Here is a tiny trained network, its code and every weight. The questions are about switching its units off for an input and a target symbol, where a switched-off unit gives its printed mean instead of its output.

import numpy as np


def w(rows, s, z=0):
    codes = np.array(rows[::2]) - 128.0
    scale = np.full(codes.shape[1], s)
    scale[-1] = z or s
    return codes * scale


def f(y):
    return np.maximum(y, 0)


def softmax(a):
    e = np.exp(a - a.max(-1, keepdims=True))
    return e / e.sum(-1, keepdims=True)


def log_softmax(a):
    a = a - a.max(-1, keepdims=True)
    return a - np.log(np.exp(a).sum(-1, keepdims=True))


def net(x, mask):
    ids = ['ΓΘΦΨαεζηλμξω'.index(c) for c in x.split()]
    T = len(ids)
    res = E[ids] + P[:T]
    u = 0
    for l in range(3):
        r = res
        for j in range(3):
            rows = slice(2 * j, 2 * j + 2)
            q, k, v = (r @ M[l][rows].T for M in (Q, K, V))
            z = softmax(np.where(np.tri(T) > 0, q @ k.T / 2**0.5, -1e9)) @ v
            o = O[l][rows]
            res = res + np.where(mask[u + j], z, o[:, -1]) @ o[:, :-1]
        u += 3
        y = f(res @ A[l][:, :-1].T + A[l][:, -1])
        res = res + np.where(mask[u : u + 4], y, B[l][:, -1]) @ B[l][:, :-1]
        u += 4
    return log_softmax(res[-1] @ U[:, :-1].T + U[:, -1])


Q, K, V, O, A, B = {}, {}, {}, {}, {}, {}
E = w([
[145,105,107,151,70,158,127,199,146,80],'Γ',
[164,91,83,89,74,89,160,104,103,96],'Θ',
[176,76,94,128,140,150,104,172,138,180],'Φ',
[100,248,187,81,129,82,42,131,93,201],'Ψ',
[186,125,131,80,159,163,182,129,189,115],'α',
[101,85,85,130,118,94,129,122,193,174],'ε',
[71,76,108,188,100,122,117,105,105,145],'ζ',
[146,114,118,172,131,37,115,143,147,65],'η',
[84,139,137,145,110,122,176,111,156,61],'λ',
[87,80,113,108,115,215,159,89,118,184],'μ',
[94,121,143,201,174,176,116,154,181,163],'ξ',
[148,103,141,105,155,145,142,138,100,68],'ω',
],0.012)
P = w([
[147,84,152,184,106,139,189,118,132,145],'0',
[105,148,12,139,198,169,31,41,151,77],'1',
[144,119,87,122,90,164,57,75,162,77],'2',
[116,102,136,132,78,156,79,103,169,75],'3',
[47,36,182,98,83,27,206,254,141,174],'4',
[66,27,153,90,75,107,108,173,167,105],'5',
],0.0063)
Q[0] = w([
[188,183,164,180,67,133,128,143,121,143],'0.h0',
[103,108,184,70,103,118,41,140,108,102],'0.h0',
[131,147,108,97,253,157,134,112,91,139],'0.h1',
[164,155,112,121,245,161,153,78,82,125],'0.h1',
[95,99,78,118,101,141,106,100,240,103],'0.h2',
[121,125,80,144,163,106,138,152,60,125],'0.h2',
],0.0075)
K[0] = w([
[65,117,170,106,139,117,204,122,186,166],'0.h0',
[133,250,254,53,89,26,23,126,32,251],'0.h0',
[104,12,55,150,134,148,178,149,233,67],'0.h1',
[102,31,104,131,84,116,192,191,167,96],'0.h1',
[66,222,71,68,185,141,22,109,121,125],'0.h2',
[130,71,78,133,131,160,139,134,140,60],'0.h2',
],0.0061)
V[0] = w([
[123,95,86,146,211,143,212,101,210,97],'0.h0',
[159,88,49,142,90,149,198,141,214,98],'0.h0',
[161,6,84,178,144,184,190,121,160,55],'0.h1',
[74,102,115,162,154,131,132,95,102,122],'0.h1',
[140,85,1,164,136,195,122,64,139,56],'0.h2',
[149,64,36,178,211,169,127,109,138,63],'0.h2',
],0.0063)
O[0] = w([
[106,79,156,119,141,135,59,81,187,89,73],'0.h0',
[94,66,117,113,81,124,113,128,254,86,96],'0.h0',
[172,101,227,162,96,110,117,118,112,163,59],'0.h1',
[115,130,138,150,119,59,110,98,98,167,143],'0.h1',
[115,71,96,170,108,159,53,76,79,90,250],'0.h2',
[123,80,139,133,121,126,24,104,65,113,217],'0.h2',
],0.007,0.0023)
A[0] = w([
[79,161,123,34,141,75,151,155,132,125,12],'0.n0',
[117,156,101,195,90,224,129,166,159,74,213],'0.n1',
[114,54,254,150,90,96,179,174,134,156,114],'0.n2',
[155,110,151,138,221,124,163,149,103,75,174],'0.n3',
],0.0064,0.0011)
B[0] = w([
[129,123,104,102,161,114,74,79,126,88,248],'0.n0',
[56,40,121,128,226,164,137,181,105,100,239],'0.n1',
[127,83,169,109,77,63,254,178,126,181,252],'0.n2',
[146,206,182,228,129,125,174,157,83,158,165],'0.n3',
],0.0066,0.0029)
Q[1] = w([
[159,132,133,145,149,173,98,85,131,95],'1.h0',
[110,139,155,122,136,140,207,149,120,139],'1.h0',
[141,150,124,119,157,101,139,212,119,152],'1.h1',
[91,117,130,95,118,89,198,157,129,178],'1.h1',
[138,127,155,113,119,114,177,140,130,178],'1.h2',
[127,112,103,131,127,99,253,182,143,138],'1.h2',
],0.013)
K[1] = w([
[115,102,203,135,114,87,187,137,120,169],'1.h0',
[109,215,76,74,203,100,45,122,75,155],'1.h0',
[76,221,96,77,254,84,74,116,69,169],'1.h1',
[99,132,50,63,182,142,59,88,129,90],'1.h1',
[152,190,132,134,177,176,58,62,134,119],'1.h2',
[90,173,55,62,150,135,41,133,113,107],'1.h2',
],0.0086)
V[1] = w([
[125,181,203,102,194,181,115,113,98,117],'1.h0',
[183,84,77,143,148,130,77,116,168,68],'1.h0',
[23,101,91,137,92,178,145,58,136,95],'1.h1',
[185,116,148,106,137,185,146,141,81,92],'1.h1',
[69,107,153,204,162,167,89,209,153,152],'1.h2',
[188,112,100,65,135,190,102,119,138,254],'1.h2',
],0.0088)
O[1] = w([
[136,103,221,87,179,83,97,122,126,139,26],'1.h0',
[192,126,65,174,124,90,99,155,146,133,75],'1.h0',
[60,138,120,64,91,101,155,44,121,138,50],'1.h1',
[185,53,173,110,111,114,137,128,104,156,88],'1.h1',
[70,160,193,173,54,124,97,206,148,107,220],'1.h2',
[191,153,81,41,82,171,2,152,143,174,1],'1.h2',
],0.0092,0.0027)
A[1] = w([
[117,107,100,118,135,153,158,210,73,60,35],'1.n0',
[131,205,232,75,114,111,148,98,119,198,1],'1.n1',
[154,168,113,254,49,101,149,143,44,149,104],'1.n2',
[159,81,143,204,131,79,77,143,99,161,226],'1.n3',
],0.0057,0.0014)
B[1] = w([
[142,93,126,124,96,142,212,162,116,132,192],'1.n0',
[191,103,86,176,83,156,111,76,160,105,184],'1.n1',
[163,254,119,85,190,158,145,135,134,150,254],'1.n2',
[208,135,145,144,162,131,90,116,84,143,218],'1.n3',
],0.0085,0.0069)
Q[2] = w([
[126,130,129,115,135,10,134,144,140,239],'2.h0',
[99,79,109,187,120,179,114,113,140,195],'2.h0',
[128,136,97,89,155,1,173,208,166,225],'2.h1',
[128,123,166,66,74,104,109,101,119,186],'2.h1',
[139,184,104,25,131,59,150,155,175,226],'2.h2',
[78,54,218,98,106,118,85,102,243,110],'2.h2',
],0.0064)
K[2] = w([
[121,143,70,172,120,188,28,74,87,87],'2.h0',
[187,222,150,103,168,145,136,146,142,204],'2.h0',
[113,91,2,150,180,115,43,149,148,60],'2.h1',
[136,109,136,127,139,182,84,52,144,170],'2.h1',
[113,131,62,128,105,149,31,26,158,90],'2.h2',
[65,149,254,58,171,152,76,129,150,180],'2.h2',
],0.0072)
V[2] = w([
[108,70,130,119,97,95,138,145,212,43],'2.h0',
[164,101,142,100,140,158,177,227,188,46],'2.h0',
[105,112,146,98,83,232,192,145,33,157],'2.h1',
[101,75,140,130,142,192,137,104,190,114],'2.h1',
[98,91,155,142,157,129,121,95,253,155],'2.h2',
[152,69,89,90,73,166,151,121,162,83],'2.h2',
],0.0069)
O[2] = w([
[131,111,114,122,165,72,134,84,189,119,81],'2.h0',
[166,140,129,151,142,51,121,143,202,202,240],'2.h0',
[102,129,122,100,84,42,141,140,100,254,253],'2.h1',
[121,147,161,93,135,110,67,94,162,161,150],'2.h1',
[114,156,151,89,147,169,88,112,200,87,93],'2.h2',
[137,87,90,97,108,101,118,105,183,155,160],'2.h2',
],0.0085,0.0041)
A[2] = w([
[159,153,81,202,163,125,175,163,127,83,65],'2.n0',
[129,3,168,93,129,67,87,52,117,113,240],'2.n1',
[207,224,170,123,158,197,135,106,111,143,5],'2.n2',
[117,135,166,73,29,54,18,137,123,124,160],'2.n3',
],0.0055,0.0016)
B[2] = w([
[171,170,146,101,148,202,181,77,123,118,254],'2.n0',
[198,109,195,95,114,102,118,29,124,138,238],'2.n1',
[73,118,85,46,175,26,93,133,138,161,246],'2.n2',
[121,201,189,158,116,253,201,180,155,220,221],'2.n3',
],0.0068,0.0058)
U = w([
[93,122,105,174,122,76,146,176,183,196,54],'Γ',
[166,50,6,102,110,83,162,56,84,136,63],'Θ',
[213,114,93,146,53,209,91,230,131,152,137],'Φ',
[125,171,88,56,208,113,104,143,101,174,105],'Ψ',
[225,130,183,105,135,151,101,97,201,116,72],'α',
[81,169,23,94,101,161,115,148,224,75,251],'ε',
[11,125,97,136,57,132,161,147,27,98,218],'ζ',
[185,144,125,194,161,196,207,101,137,82,144],'η',
[42,125,181,135,177,55,152,39,133,92,98],'λ',
[120,160,171,79,70,193,135,98,120,180,35],'μ',
[70,178,254,163,131,190,83,204,165,102,160],'ξ',
[182,46,238,159,125,75,112,125,25,121,196],'ω',
],0.0048,0.0034)

Each question gives the input, a string of symbols that net reads in full, and the target symbol t.
The units are the heads (2 rows each of Q, K, V and O) and the neurons (one row each of A and B). Each row of codes is followed by its name. A weight is (code - 128) times the scale printed after its matrix; where a second scale follows, it is the last column's (O, A, B and U).
mask holds one flag per unit, layer by layer, with each layer's heads first. A switched-off unit (its flag False) gives its mean, the last column of its rows in O or B, instead of its output. The means were averaged over made-up inputs and are rounded, as every weight is.
A unit's drop is (log p(t) with every unit on - log p(t) with that unit switched off) / (log p(t) with every unit on - log p(t) with every unit switched off).
The circuit of an input: a set's keep is (log p(t) with only the set's units on - log p(t) with every unit switched off) / (log p(t) with every unit on - log p(t) with every unit switched off). Starting from the 12 units with the biggest drops (on a tie, the unit counted first), units are removed one at a time, each time the one whose removal leaves the highest keep (on an exact tie, the one counted first), for as long as the keep stays at least 0.8.
circuit, biggest first: the units of the circuit, biggest drop first
unit that matters most: the unit with the biggest drop
k most important neurons: the k neurons with the biggest drops, biggest first
top k neurons in layer l: the k neurons of layer l with the biggest drops, biggest first
heads that matter: for each layer, one digit per head in row order, 1 if its drop is at least 0.15 and else 0, layers parted by /
input α ε μ, target α: unit that matters most	0.h0
input λ λ η Θ, target λ: circuit, biggest first	1.h2, 0.h0, 1.h1, 2.h0
input η Φ η η λ, target Φ: heads that matter	010 / 101 / 000
input ε Ψ ζ η Φ, target Φ: circuit, biggest first	0.h0, 1.h1, 2.h0, 1.h2
input Ψ Ψ ω μ, target Ψ: circuit, biggest first	0.h2, 1.h2, 0.h0, 2.n2
input Ψ Ψ λ ω, target Ψ: circuit, biggest first	0.h2, 1.h2, 0.h0, 2.n2
input α Θ ξ ζ ζ, target Θ: circuit, biggest first	0.n2, 1.h0, 1.h1, 1.h2
input ε λ Θ ξ, target ε: circuit, biggest first	0.h0, 1.h0, 1.h1, 2.h2
input Γ ε ω Ψ, target Ψ: circuit, biggest first	0.h0, 1.n2, 2.n2
input α ω Φ ξ ω, target ω: heads that matter	010 / 110 / 000
input ε Θ ζ Ψ ξ, target ξ: heads that matter	110 / 110 / 101
input ξ ω ω, target ξ: heads that matter	000 / 001 / 000
input ε μ ε, target ε: heads that matter	100 / 110 / 000
input ζ λ ζ Ψ ζ, target ζ: heads that matter	010 / 000 / 100
input Ψ Ψ μ ε, target Ψ: unit that matters most	0.h2
input Θ Θ ε, target Θ: heads that matter	000 / 101 / 000
input η Γ λ Γ ω, target Γ: heads that matter	100 / 111 / 100
input μ ξ λ, target μ: 2 most important neurons	2.n3, 2.n1
input λ ξ λ Φ λ, target ξ: 2 most important neurons	0.n2, 2.n3
input μ ω α, target μ: top 2 neurons in layer 2	2.n3, 2.n1
input Φ Γ Θ ε, target Φ: heads that matter	011 / 101 / 000
input Θ Γ Ψ ξ ζ ε, target ε: top 3 neurons in layer 0	0.n0, 0.n2, 0.n3
input ζ Γ Φ Ψ Φ, target Φ: unit that matters most	0.h1
input ζ ζ ε η ζ Ψ, target Ψ: heads that matter	100 / 110 / 000
input ω ζ λ Γ, target ω: top 3 neurons in layer 0	0.n1, 0.n2, 0.n3
input ζ ε Ψ η, target η: 2 most important neurons	2.n0, 0.n2
input ξ λ ξ η α, target λ: unit that matters most	1.h1
input Φ Θ ξ ε λ, target Θ: heads that matter	000 / 111 / 001
